Below are the code and all the weights of a small trained network. Each question names an input and a class and asks about switching units off, where a switched-off unit gives its printed mean instead of its output.

import numpy as np


def w(rows, s, z=0):
    codes = np.array(rows[::2]) - 128.0
    scale = np.full(codes.shape[1], s)
    scale[-1] = z or s
    return codes * scale


def norm(h):
    return h / np.sqrt((h * h).mean(-1, keepdims=True) + 1e-5)


def f(y):
    return np.maximum(y, 0)


def log_softmax(a):
    a = a - a.max(-1, keepdims=True)
    return a - np.log(np.exp(a).sum(-1, keepdims=True))


def net(x, mask):
    res = np.array(x, float).reshape(1, 2) / 4 @ E
    u = 0
    for l in range(4):
        y = f(norm(res) @ A[l][:, :-1].T + A[l][:, -1])
        res = res + np.where(mask[u : u + 3], y, B[l][:, -1]) @ B[l][:, :-1]
        u += 3
    return log_softmax(norm(res)[-1] @ U[:, :-1].T + U[:, -1])


A, B = {}, {}
E = w([
[100,201,249,206,102,119,139,165,132,2,140],'x0',
[193,158,136,213,244,9,150,50,109,129,25],'x1',
],0.0074)
A[0] = w([
[80,73,88,254,174,164,101,172,111,142,162,81],'0.n1',
[156,115,143,216,242,58,179,166,71,55,128,117],'0.n2',
[118,133,116,111,8,217,94,195,129,28,239,250],'0.n3',
],0.0031,0.0023)
B[0] = w([
[88,143,122,145,118,43,85,139,162,107,168,128],'0.n1',
[90,228,3,1,211,194,130,172,117,192,187,192],'0.n2',
[168,200,30,132,172,142,130,81,105,166,106,253],'0.n3',
],0.0059,0.0069)
A[1] = w([
[108,222,214,180,133,137,139,196,124,88,133,173],'1.n1',
[117,97,98,109,185,124,171,160,186,121,159,7],'1.n2',
[3,127,123,97,33,123,137,224,153,161,185,114],'1.n3',
],0.0058,0.0012)
B[1] = w([
[169,2,171,118,96,81,104,39,101,176,135,254],'1.n1',
[127,171,167,132,111,177,142,70,113,242,134,151],'1.n2',
[205,208,103,112,224,157,141,128,134,12,42,208],'1.n3',
],0.007,0.0059)
A[2] = w([
[129,155,136,189,178,90,180,83,128,124,89,79],'2.n1',
[95,152,85,109,139,136,146,92,123,188,165,3],'2.n2',
[107,127,254,173,115,132,119,109,140,61,151,124],'2.n3',
],0.0076,0.00059)
B[2] = w([
[137,172,30,120,54,237,143,174,163,89,164,239],'2.n1',
[64,85,232,221,81,53,118,148,89,29,115,255],'2.n2',
[111,2,120,105,151,128,149,153,95,231,86,208],'2.n3',
],0.0067,0.006)
A[3] = w([
[145,2,130,57,105,135,135,91,119,216,96,55],'3.n1',
[89,77,122,156,104,119,110,95,66,112,129,250],'3.n2',
[169,168,107,139,165,68,138,115,139,157,116,200],'3.n3',
],0.0074,0.002)
B[3] = w([
[209,13,217,158,128,152,175,64,93,187,157,254],'3.n1',
[60,181,172,190,135,33,137,138,177,148,153,227],'3.n2',
[145,100,152,11,80,254,87,168,117,68,176,175],'3.n3',
],0.0066,0.0087)
U = w([
[195,198,2,55,134,240,126,122,103,54,105,190],'0',
[180,13,194,146,114,125,145,67,101,198,136,138],'1',
[15,228,149,213,109,63,129,143,156,86,125,120],'2',
[120,152,136,74,138,109,86,175,212,136,70,2],'3',
],0.0096,0.0032)

Each question gives the input, the list of numbers given to net, and the class t.
The units are the neurons (one row each of A and B). Each row of codes is followed by its name. A weight is (code - 128) times the scale printed after its matrix; where a second scale follows, it is the last column's (A, B and U).
mask holds one flag per neuron, layer by layer. A switched-off neuron (its flag False) gives its mean, the last column of its row in B, instead of its output. The means were averaged over made-up inputs and are rounded, as every weight is.
A unit's drop is (log p(t) with every unit on - log p(t) with that unit switched off) / (log p(t) with every unit on - log p(t) with every unit switched off).
The circuit of an input: a set's keep is (log p(t) with only the set's units on - log p(t) with every unit switched off) / (log p(t) with every unit on - log p(t) with every unit switched off). Starting from all 12 units, units are removed one at a time, each time the one whose removal leaves the highest keep (on an exact tie, the one counted first), for as long as the keep stays at least 0.8.
circuit, biggest first: the units of the circuit, biggest drop first
top k neurons: the k neurons with the biggest drops, biggest first
k most important neurons of layer l: the k neurons of layer l with the biggest drops, biggest first
drop when u is switched off: that unit's drop, to one decimal
input [3,-1], class 2: circuit, biggest first	3.n1
input [-3,-2], class 2: top 2 neurons	2.n2; 1.n1
input [2,-3], class 2: top 3 neurons	0.n3; 1.n3; 0.n2
input [1,1], class 2: top 2 neurons	0.n2; 2.n2
input [3,3], class 2: top 4 neurons	0.n2; 1.n3; 0.n3; 3.n1
input [7,4], class 1: top 3 neurons	1.n1; 2.n3; 0.n3
input [7,6], class 1: top 3 neurons	1.n1; 0.n3; 2.n3
input [-6,-7], class 0: top 2 neurons	1.n3; 1.n1
input [-1,-3], class 2: top 2 neurons	0.n3; 2.n2
input [-3,-1], class 2: top 3 neurons	2.n2; 1.n1; 2.n3
input [3,1], class 2: top 4 neurons	0.n2; 1.n3; 3.n1; 2.n3
input [-5,5], class 0: top 2 neurons	1.n1; 2.n3
input [-4,-7], class 0: top 2 neurons	1.n3; 1.n1
input [7,-8], class 0: top 2 neurons	1.n3; 0.n3
input [-2,-1], class 2: top 2 neurons	1.n1; 2.n2
input [0,4], class 0: most important neuron of layer 3	3.n2
input [5,6], class 0: drop when 0.n2 is switched off	1.8
input [6,1], class 1: drop when 1.n1 is switched off	0.1
input [6,2], class 1: drop when 1.n1 is switched off	3.6
input [8,-2], class 1: drop when 1.n1 is switched off	0.1
input [1,-3], class 2: most important neuron of layer 0	0.n3
